Here is a tiny trained network, its code and every weight. The questions are about switching its units off for an input and a class, where a switched-off unit gives its printed mean instead of its output.

import numpy as np


def w(rows, s, z=0):
    codes = np.array(rows[::2]) - 128.0
    scale = np.full(codes.shape[1], s)
    scale[-1] = z or s
    return codes * scale


def f(y):
    return y / 2 * (1 + np.tanh(0.7978845608 * (y + 0.044715 * y**3)))


def log_softmax(a):
    a = a - a.max(-1, keepdims=True)
    return a - np.log(np.exp(a).sum(-1, keepdims=True))


def net(x, mask):
    res = np.array(x, float).reshape(1, 5) / 4 @ E
    y = f(res @ A[0][:, :-1].T + A[0][:, -1])
    res = res + np.where(mask, y, B[0][:, -1]) @ B[0][:, :-1]
    return log_softmax(res[-1] @ U[:, :-1].T + U[:, -1])


A, B = {}, {}
E = w([
[108,135,113,125,138,142,136,141,124,134],'x0',
[56,132,120,94,8,87,176,83,158,196],'x1',
[137,191,155,103,130,207,174,14,174,135],'x2',
[136,124,117,132,120,136,141,142,134,129],'x3',
[166,203,84,180,175,55,163,128,146,133],'x4',
],0.012)
A[0] = w([
[73,122,149,188,168,134,150,183,136,131,123],'n0',
[194,110,157,137,252,250,88,156,115,86,134],'n1',
[198,133,78,146,247,24,96,232,110,103,136],'n2',
[157,229,82,162,151,47,184,105,152,146,9],'n3',
[102,128,124,120,98,137,147,40,138,134,96],'n4',
[143,219,82,158,152,41,186,93,156,150,179],'n5',
[65,52,136,124,95,19,73,251,91,135,149],'n6',
[108,136,112,83,78,192,141,111,128,138,95],'n7',
],0.015,0.013)
B[0] = w([
[150,141,162,150,139,119,119,149,137,119,151],'n0',
[161,124,8,81,109,96,138,80,132,134,236],'n1',
[88,123,247,177,133,151,116,210,115,131,252],'n2',
[110,120,69,85,82,151,164,21,153,146,174],'n3',
[78,112,134,150,106,145,156,153,145,149,167],'n4',
[191,119,81,119,172,122,91,167,103,100,209],'n5',
[173,137,24,88,142,133,138,61,139,122,246],'n6',
[105,150,191,154,106,72,112,106,114,131,163],'n7',
],0.015,0.029)
U = w([
[174,125,95,103,196,132,110,123,113,81,85],'0',
[130,142,106,95,137,142,158,66,156,116,251],'1',
[61,139,255,193,160,146,101,199,103,127,35],'2',
],0.0091,0.0024)

Each question gives the input, the list of numbers given to net, and the class t.
The units are the neurons (one row each of A and B). Each row of codes is followed by its name. A weight is (code - 128) times the scale printed after its matrix; where a second scale follows, it is the last column's (A, B and U).
mask holds one flag per neuron, in row order. A switched-off neuron (its flag False) gives its mean, the last column of its row in B, instead of its output. The means were averaged over made-up inputs and are rounded, as every weight is.
A unit's drop is (log p(t) with every unit on - log p(t) with that unit switched off) / (log p(t) with every unit on - log p(t) with every unit switched off).
The circuit of an input: a set's keep is (log p(t) with only the set's units on - log p(t) with every unit switched off) / (log p(t) with every unit on - log p(t) with every unit switched off). Starting from all 8 units, units are removed one at a time, each time the one whose removal leaves the highest keep (on an exact tie, the one counted first), for as long as the keep stays at least 0.8.
circuit, biggest first: the units of the circuit, biggest drop first
k most important neurons: the k neurons with the biggest drops, biggest first
drop of u: that unit's drop, to one decimal
input [5,2,-5,-5,-6], class 1: 2 most important neurons : [n5, n2]
input [3,-8,4,1,-4], class 1: 2 most important neurons : [n5, n1]
input [7,8,0,-2,8], class 0: 3 most important neurons : [n5, n1, n6]
input [5,-3,-5,-5,3], class 2: circuit, biggest first : [n2]
input [7,-3,3,-5,-4], class 1: 3 most important neurons : [n5, n2, n1]
input [8,0,-2,-8,7], class 2: 2 most important neurons : [n2, n1]
input [-8,-4,3,-8,-2], class 1: 4 most important neurons : [n5, n2, n1, n0]
input [6,4,-8,7,-8], class 1: drop of n5 : 1.5
input [2,-8,6,-3,-6], class 1: drop of n5 : 0.6
input [5,7,-4,3,7], class 0: drop of n1 : 0.1
input [6,-7,5,5,-5], class 1: 2 most important neurons : [n5, n1]
